Below are the code and all the weights of a small trained network. Each question names an input and a target symbol and asks about switching units off, where a switched-off unit gives its printed mean instead of its output.

import numpy as np


def w(rows, s, z=0):
    codes = np.array(rows[::2]) - 128.0
    scale = np.full(codes.shape[1], s)
    scale[-1] = z or s
    return codes * scale


def norm(h):
    return h / np.sqrt((h * h).mean(-1, keepdims=True) + 1e-5)


def f(y):
    return y / 2 * (1 + np.tanh(0.7978845608 * (y + 0.044715 * y**3)))


def softmax(a):
    e = np.exp(a - a.max(-1, keepdims=True))
    return e / e.sum(-1, keepdims=True)


def log_softmax(a):
    a = a - a.max(-1, keepdims=True)
    return a - np.log(np.exp(a).sum(-1, keepdims=True))


def net(x, mask):
    ids = ['ΔΘΣΩαβγζηλμξπτφψ'.index(c) for c in x.split()]
    T = len(ids)
    res = E[ids] + P[:T]
    u = 0
    for l in range(2):
        q, k, v = (norm(res) @ M[l].T for M in (Q, K, V))
        z = softmax(np.where(np.tri(T) > 0, q @ k.T / 4**0.5, -1e9)) @ v
        res = res + np.where(mask[u], z, O[l][:, -1]) @ O[l][:, :-1]
        u += 1
        y = f(norm(res) @ A[l][:, :-1].T + A[l][:, -1])
        res = res + np.where(mask[u : u + 4], y, B[l][:, -1]) @ B[l][:, :-1]
        u += 4
    return log_softmax(norm(res)[-1] @ U[:, :-1].T + U[:, -1])


Q, K, V, O, A, B = {}, {}, {}, {}, {}, {}
E = w([
[105,149,71,188,98,105,143,138,145,205],'Δ',
[84,139,80,176,68,94,177,140,125,139],'Θ',
[131,141,21,163,92,120,200,106,130,127],'Σ',
[150,157,75,184,88,142,182,130,102,176],'Ω',
[114,120,37,196,30,181,122,70,197,132],'α',
[71,152,85,86,141,69,188,155,99,161],'β',
[75,130,94,136,79,150,179,101,189,166],'γ',
[85,126,87,108,37,154,178,96,167,54],'ζ',
[103,243,116,192,136,109,181,101,76,148],'η',
[129,175,55,123,209,129,108,142,236,135],'λ',
[79,86,94,68,85,198,50,123,162,128],'μ',
[194,165,90,114,116,220,131,90,170,71],'ξ',
[145,104,96,31,116,174,197,130,82,121],'π',
[136,133,38,95,170,137,69,77,63,97],'τ',
[136,161,132,81,162,171,92,140,5,194],'φ',
[143,170,187,40,147,209,50,139,151,34],'ψ',
],0.0019)
P = w([
[168,200,57,93,3,120,132,196,154,149],'0',
[167,128,90,133,89,104,125,152,133,134],'1',
[104,167,63,138,101,186,148,212,119,107],'2',
[123,214,103,80,79,122,119,126,162,158],'3',
[153,111,99,132,115,111,120,110,119,133],'4',
[79,149,74,154,147,203,162,172,116,99],'5',
[94,197,112,85,112,147,130,76,162,154],'6',
[134,97,115,136,141,119,121,75,109,133],'7',
[54,129,104,169,186,215,168,134,100,95],'8',
[75,181,140,90,143,152,130,49,150,151],'9',
[107,87,151,137,164,134,124,57,95,128],'10',
[51,140,102,176,162,206,158,117,116,107],'11',
],0.0035)
Q[0] = w([
[62,125,42,171,114,198,170,101,105,147],'0.h0',
[115,201,99,95,74,161,144,134,145,158],'0.h0',
[83,184,141,64,121,140,114,1,145,187],'0.h0',
[66,175,53,99,130,209,133,134,102,134],'0.h0',
],0.0088)
K[0] = w([
[67,36,197,213,183,90,165,1,134,146],'0.h0',
[163,50,165,102,212,111,123,96,65,55],'0.h0',
[58,136,198,91,229,237,126,73,61,68],'0.h0',
[161,44,241,127,224,104,113,10,127,137],'0.h0',
],0.0056)
V[0] = w([
[5,53,96,56,145,72,113,174,197,245],'0.h0',
[47,151,92,79,131,40,92,133,54,16],'0.h0',
[143,80,141,9,89,174,240,141,60,131],'0.h0',
[139,139,122,73,185,63,216,97,206,5],'0.h0',
],0.0028)
O[0] = w([
[54,20,86,155,116,106,75,183,185,207,65],'0.h0',
[42,163,85,126,112,58,77,153,77,56,200],'0.h0',
[125,86,89,1,175,65,203,148,141,111,222],'0.h0',
[163,108,136,189,124,45,105,141,165,10,6],'0.h0',
],0.0035,0.0013)
A[0] = w([
[59,94,144,221,61,107,136,165,115,78,55],'0.n0',
[177,92,188,180,162,1,111,135,79,198,138],'0.n1',
[193,85,155,101,140,85,15,112,158,137,245],'0.n2',
[151,39,179,53,101,23,113,106,224,131,182],'0.n3',
],0.0042,0.0011)
B[0] = w([
[197,111,158,61,62,183,99,145,48,145,103],'0.n0',
[85,178,85,110,196,67,175,184,23,223,2],'0.n1',
[79,226,155,4,153,139,85,113,155,137,35],'0.n2',
[96,201,176,128,125,158,253,73,185,132,93],'0.n3',
],0.0032,0.00074)
Q[1] = w([
[3,227,42,85,111,152,131,71,119,106],'1.h0',
[201,18,187,133,134,59,102,210,84,106],'1.h0',
[165,120,180,89,119,31,51,126,132,194],'1.h0',
[66,116,75,145,158,209,142,185,90,128],'1.h0',
],0.0075)
K[1] = w([
[52,93,191,126,203,144,103,96,98,93],'1.h0',
[166,160,85,116,48,84,156,184,116,138],'1.h0',
[101,230,79,85,108,177,95,255,152,148],'1.h0',
[92,68,173,126,98,69,118,67,80,192],'1.h0',
],0.0074)
V[1] = w([
[94,164,55,190,243,112,122,73,190,123],'1.h0',
[63,185,210,74,149,180,106,187,161,107],'1.h0',
[183,126,157,149,253,65,73,184,91,170],'1.h0',
[184,43,67,62,161,197,53,110,164,70],'1.h0',
],0.0036)
O[1] = w([
[205,175,87,96,47,65,116,237,120,194,155],'1.h0',
[184,113,128,202,184,220,207,183,92,73,87],'1.h0',
[132,160,37,59,90,205,146,153,137,109,5],'1.h0',
[96,127,255,43,107,142,134,221,130,99,163],'1.h0',
],0.0036,0.0032)
A[1] = w([
[138,76,81,127,82,94,121,80,141,213,100],'1.n0',
[127,213,117,2,135,155,127,52,140,198,5],'1.n1',
[206,133,163,90,138,65,143,57,185,169,70],'1.n2',
[177,173,197,66,97,64,150,83,132,89,60],'1.n3',
],0.0046,0.0024)
B[1] = w([
[188,127,181,84,242,135,110,159,117,57,238],'1.n0',
[223,16,172,134,83,77,161,86,101,132,255],'1.n1',
[31,98,49,174,23,237,170,224,3,105,174],'1.n2',
[137,114,76,76,253,197,6,82,156,194,201],'1.n3',
],0.0037,0.0023)
U = w([
[192,77,132,184,233,101,95,181,184,176,112],'Δ',
[116,89,206,183,154,31,108,110,99,13,20],'Θ',
[107,55,18,139,134,106,69,199,101,68,66],'Σ',
[187,122,146,150,129,172,170,190,35,15,97],'Ω',
[148,81,180,217,45,172,44,143,111,104,156],'α',
[101,135,97,91,185,28,201,160,159,83,159],'β',
[65,73,145,185,120,159,181,223,114,160,138],'γ',
[15,104,102,156,136,138,102,23,149,113,91],'ζ',
[156,204,68,195,92,113,134,58,83,121,173],'η',
[150,208,120,85,32,130,134,244,122,136,211],'λ',
[60,150,241,124,106,116,139,121,190,222,171],'μ',
[157,125,70,131,138,254,68,109,135,247,46],'ξ',
[70,124,54,28,125,197,221,97,119,165,53],'π',
[129,158,119,31,92,53,36,81,154,186,98],'τ',
[216,71,186,117,88,94,184,53,146,161,253],'φ',
[177,225,194,68,204,169,150,92,172,89,161],'ψ',
],0.0074,0.0025)

Each question gives the input, a string of symbols that net reads in full, and the target symbol t.
The units are the heads (4 rows each of Q, K, V and O) and the neurons (one row each of A and B). Each row of codes is followed by its name. A weight is (code - 128) times the scale printed after its matrix; where a second scale follows, it is the last column's (O, A, B and U).
mask holds one flag per unit, layer by layer, with each layer's heads first. A switched-off unit (its flag False) gives its mean, the last column of its rows in O or B, instead of its output. The means were averaged over made-up inputs and are rounded, as every weight is.
A unit's drop is (log p(t) with every unit on - log p(t) with that unit switched off) / (log p(t) with every unit on - log p(t) with every unit switched off).
The circuit of an input: a set's keep is (log p(t) with only the set's units on - log p(t) with every unit switched off) / (log p(t) with every unit on - log p(t) with every unit switched off). Starting from all 10 units, units are removed one at a time, each time the one whose removal leaves the highest keep (on an exact tie, the one counted first), for as long as the keep stays at least 0.8.
units of the circuit, in order: the units of the circuit, biggest drop first
unit that matters most: the unit with the biggest drop
k most important neurons: the k neurons with the biggest drops, biggest first
k most important neurons of layer l: the k neurons of layer l with the biggest drops, biggest first
input ψ Δ ξ β Σ, target Σ: unit that matters most : 1.n2
input φ α π Θ Θ γ, target ζ: units of the circuit, in order : (1.h0 0.n0)
input ξ Θ ξ μ λ π φ π Θ λ ψ, target ψ: units of the circuit, in order : (1.h0 0.n2 1.n2 1.n1)
input Ω α ξ φ Θ β, target ζ: 2 most important neurons of layer 0 : (0.n0 0.n1)
input γ Δ Ω ζ α, target α: units of the circuit, in order : (1.n2 0.h0 1.h0 1.n0)
input Θ π π λ Ω Ω ψ ζ ξ, target Θ: units of the circuit, in order : (0.h0 1.h0)
input Σ λ φ π β φ τ Ω, target Ω: units of the circuit, in order : (1.n0 1.n2)
input α τ τ φ ξ π τ ψ γ Σ λ ξ, target α: 2 most important neurons of layer 0 : (0.n2 0.n0)
input Ω Ω α ξ, target ξ: units of the circuit, in order : (1.n3 1.n2)
input Ω π ζ ψ Δ, target Δ: 2 most important neurons of layer 1 : (1.n0 1.n1)
input ζ Δ Σ γ, target γ: 2 most important neurons of layer 1 : (1.n2 1.n0)
input τ α π Θ Ω ξ, target φ: units of the circuit, in order : (1.n1 1.h0 0.h0)
input λ Ω π Δ ξ Σ Ω, target ξ: units of the circuit, in order : (1.n3 0.h0 1.n2)
input Σ τ Ω ζ π φ Σ, target φ: unit that matters most : 1.n1
input Ω π ψ π φ, target φ: units of the circuit, in order : (1.n1 0.h0)
input π Ω ξ, target φ: units of the circuit, in order : (1.h0 1.n1 0.h0)
input η η Ω φ Σ Θ Δ Σ μ τ β μ, target Σ: units of the circuit, in order : (0.h0 1.h0)
input τ Θ τ Δ η τ α α η β, target η: units of the circuit, in order : (1.h0 0.h0)
input η Δ τ ξ η Δ τ β ξ Δ, target ξ: units of the circuit, in order : (1.n3 0.h0 1.n2)
input γ φ ξ τ, target φ: unit that matters most : 1.n1
input β β β, target Σ: 3 most important neurons : (0.n3 0.n0 0.n1)
input α Θ β Ω π Σ ψ ξ, target ξ: 2 most important neurons : (1.n3 1.n2)
input τ Δ ψ φ λ Ω λ π, target π: 2 most important neurons of layer 1 : (1.n2 1.n3)
input Ω η Ω η γ, target γ: 2 most important neurons : (1.n2 0.n3)
input η ζ β μ Δ π η τ, target τ: 2 most important neurons of layer 0 : (0.n2 0.n0)
